Below are the code and all the weights of a small trained network. Each question names an input and a class and asks about switching units off, where a switched-off unit gives its printed mean instead of its output.

import numpy as np


def w(rows, s, z=0):
    codes = np.array(rows[::2]) - 128.0
    scale = np.full(codes.shape[1], s)
    scale[-1] = z or s
    return codes * scale


def f(y):
    return y / 2 * (1 + np.tanh(0.7978845608 * (y + 0.044715 * y**3)))


def log_softmax(a):
    a = a - a.max(-1, keepdims=True)
    return a - np.log(np.exp(a).sum(-1, keepdims=True))


def net(x, mask):
    res = np.array(x, float).reshape(1, 8) / 4 @ E
    y = f(res @ A[0][:, :-1].T + A[0][:, -1])
    res = res + np.where(mask, y, B[0][:, -1]) @ B[0][:, :-1]
    return log_softmax(res[-1] @ U[:, :-1].T + U[:, -1])


A, B = {}, {}
E = w([
[226,174,160,68,70,67,153,49,214],'x0',
[117,119,45,11,136,51,153,233,2],'x1',
[140,61,35,107,120,66,7,105,167],'x2',
[143,157,162,144,41,156,149,227,140],'x3',
[176,172,62,64,14,134,190,139,179],'x4',
[50,60,21,110,92,169,83,125,230],'x5',
[175,195,41,165,234,188,242,172,214],'x6',
[72,108,129,241,93,94,156,102,96],'x7',
],0.0073)
A[0] = w([
[138,124,130,140,111,105,129,157,137,203],'n1',
[77,101,103,157,111,108,98,177,47,151],'n2',
[93,121,173,88,129,120,95,116,72,184],'n3',
[130,113,154,127,117,147,146,100,133,12],'n4',
[126,125,120,121,99,98,130,86,127,20],'n5',
[160,148,158,140,79,76,160,91,121,119],'n6',
[141,163,112,108,126,106,131,137,118,154],'n7',
[90,113,54,179,99,165,126,103,176,130],'n8',
[133,126,69,97,138,127,118,140,144,195],'n9',
[127,161,140,120,149,165,209,154,102,211],'n10',
[114,105,103,151,114,92,100,92,125,69],'n11',
[138,115,8,80,156,109,110,176,141,204],'n12',
[113,110,98,159,114,143,140,117,162,44],'n13',
[136,158,136,136,146,140,164,140,120,25],'n14',
[93,86,118,142,150,149,148,140,122,132],'n15',
[133,151,147,128,123,110,106,95,154,77],'n16',
[105,113,70,132,132,158,137,95,153,123],'n17',
[118,81,130,141,132,123,123,151,82,107],'n18',
[92,126,79,165,112,144,132,119,173,145],'n19',
[132,174,140,138,160,155,210,198,110,160],'n20',
[133,126,130,141,199,127,145,98,149,86],'n21',
[88,116,120,155,142,95,129,148,90,251],'n22',
[107,93,106,142,131,132,98,174,71,154],'n23',
[143,100,120,124,94,114,131,131,101,65],'n24',
[84,103,168,118,96,137,138,140,94,192],'n25',
[128,120,82,92,136,142,128,115,121,110],'n26',
[112,169,135,154,134,128,169,142,102,114],'n27',
],0.017,0.0026)
B[0] = w([
[143,147,127,102,86,142,151,114,157,149],'n1',
[158,253,188,55,181,147,193,94,191,233],'n2',
[124,53,157,132,109,234,177,70,130,194],'n3',
[82,136,103,150,113,127,133,167,127,140],'n4',
[141,130,155,152,103,110,96,135,104,155],'n5',
[143,139,162,85,61,100,76,149,86,189],'n6',
[116,127,141,176,74,149,129,151,144,165],'n7',
[98,68,120,214,70,150,187,146,126,207],'n8',
[82,126,74,171,99,125,148,155,114,189],'n9',
[163,162,146,131,58,119,75,146,106,215],'n10',
[112,132,132,117,107,59,66,141,50,169],'n11',
[54,124,8,151,108,35,114,235,112,253],'n12',
[115,60,89,183,104,177,193,147,155,161],'n13',
[165,171,137,119,133,97,91,118,127,161],'n14',
[161,133,125,122,82,101,139,104,119,166],'n15',
[138,138,115,157,126,114,77,161,99,158],'n16',
[137,81,140,180,139,112,149,151,104,180],'n17',
[188,183,110,83,173,133,188,90,139,177],'n18',
[107,77,93,232,95,153,223,148,167,184],'n19',
[169,231,167,129,51,64,116,133,118,235],'n20',
[174,139,124,255,220,145,143,86,190,169],'n21',
[205,210,157,147,149,100,114,122,184,190],'n22',
[111,211,130,59,88,147,149,120,184,203],'n23',
[139,144,133,99,134,190,117,101,105,157],'n24',
[158,93,166,97,135,123,142,90,124,182],'n25',
[103,128,108,158,122,97,121,175,123,165],'n26',
[143,134,185,62,90,131,91,92,186,174],'n27',
],0.0094,0.019)
U = w([
[124,42,156,114,104,122,89,113,48,52],'0',
[139,78,129,169,164,199,196,102,157,132],'1',
[199,216,168,115,115,111,127,111,129,169],'2',
[129,134,77,183,250,67,94,144,122,120],'3',
[103,177,95,80,138,113,152,163,134,1],'4',
[115,133,81,158,67,90,147,196,119,208],'5',
],0.012,0.005)

Each question gives the input, the list of numbers given to net, and the class t.
The units are the neurons (one row each of A and B). Each row of codes is followed by its name. A weight is (code - 128) times the scale printed after its matrix; where a second scale follows, it is the last column's (A, B and U).
mask holds one flag per neuron, in row order. A switched-off neuron (its flag False) gives its mean, the last column of its row in B, instead of its output. The means were averaged over made-up inputs and are rounded, as every weight is.
A unit's drop is (log p(t) with every unit on - log p(t) with that unit switched off) / (log p(t) with every unit on - log p(t) with every unit switched off).
The circuit of an input: a set's keep is (log p(t) with only the set's units on - log p(t) with every unit switched off) / (log p(t) with every unit on - log p(t) with every unit switched off). Starting from the 12 units with the biggest drops (on a tie, the unit counted first), units are removed one at a time, each time the one whose removal leaves the highest keep (on an exact tie, the one counted first), for as long as the keep stays at least 0.8.
units of the circuit, in order: the units of the circuit, biggest drop first
unit that matters most: the unit with the biggest drop
k most important neurons: the k neurons with the biggest drops, biggest first
drop when u is switched off: that unit's drop, to one decimal
input [-3,-1,-2,-5,-2,0,4,3], class 2: unit that matters most -> n12
input [6,-4,6,-7,-6,-7,-2,7], class 0: 2 most important neurons -> (n2, n6)
input [8,2,3,-7,-2,-6,7,0], class 3: units of the circuit, in order -> (n21, n2)
input [0,1,-7,-8,-3,7,2,0], class 1: 3 most important neurons -> (n21, n12, n20)
input [-3,-5,0,-2,1,0,-2,7], class 1: units of the circuit, in order -> (n12, n20)
input [5,6,4,-5,-5,1,6,-3], class 3: units of the circuit, in order -> (n21, n20)
input [-4,7,4,-2,-5,2,2,-2], class 4: 2 most important neurons -> (n2, n12)
input [7,1,-7,-1,-1,3,-4,5], class 0: 2 most important neurons -> (n2, n20)
input [-8,-4,1,-5,2,2,-6,2], class 1: 4 most important neurons -> (n20, n3, n8, n10)
input [-7,-6,4,4,-7,-2,8,-3], class 1: 2 most important neurons -> (n12, n21)
input [7,7,7,4,8,-7,-7,6], class 2: 3 most important neurons -> (n2, n8, n1)
input [-7,-1,6,8,-7,6,-3,8], class 2: 3 most important neurons -> (n2, n22, n23)
input [3,-6,0,-5,-7,7,-1,-3], class 1: drop when n12 is switched off -> 0.1
input [-8,5,-5,-2,-2,2,4,-8], class 2: units of the circuit, in order -> (n20)
input [-2,-7,0,-6,2,-2,0,4], class 1: drop when n12 is switched off -> 0.3
input [1,-6,-2,-8,3,-3,-5,1], class 0: drop when n2 is switched off -> 0.2
input [7,-7,5,-7,-4,2,-6,-1], class 0: drop when n19 is switched off -> 0.0
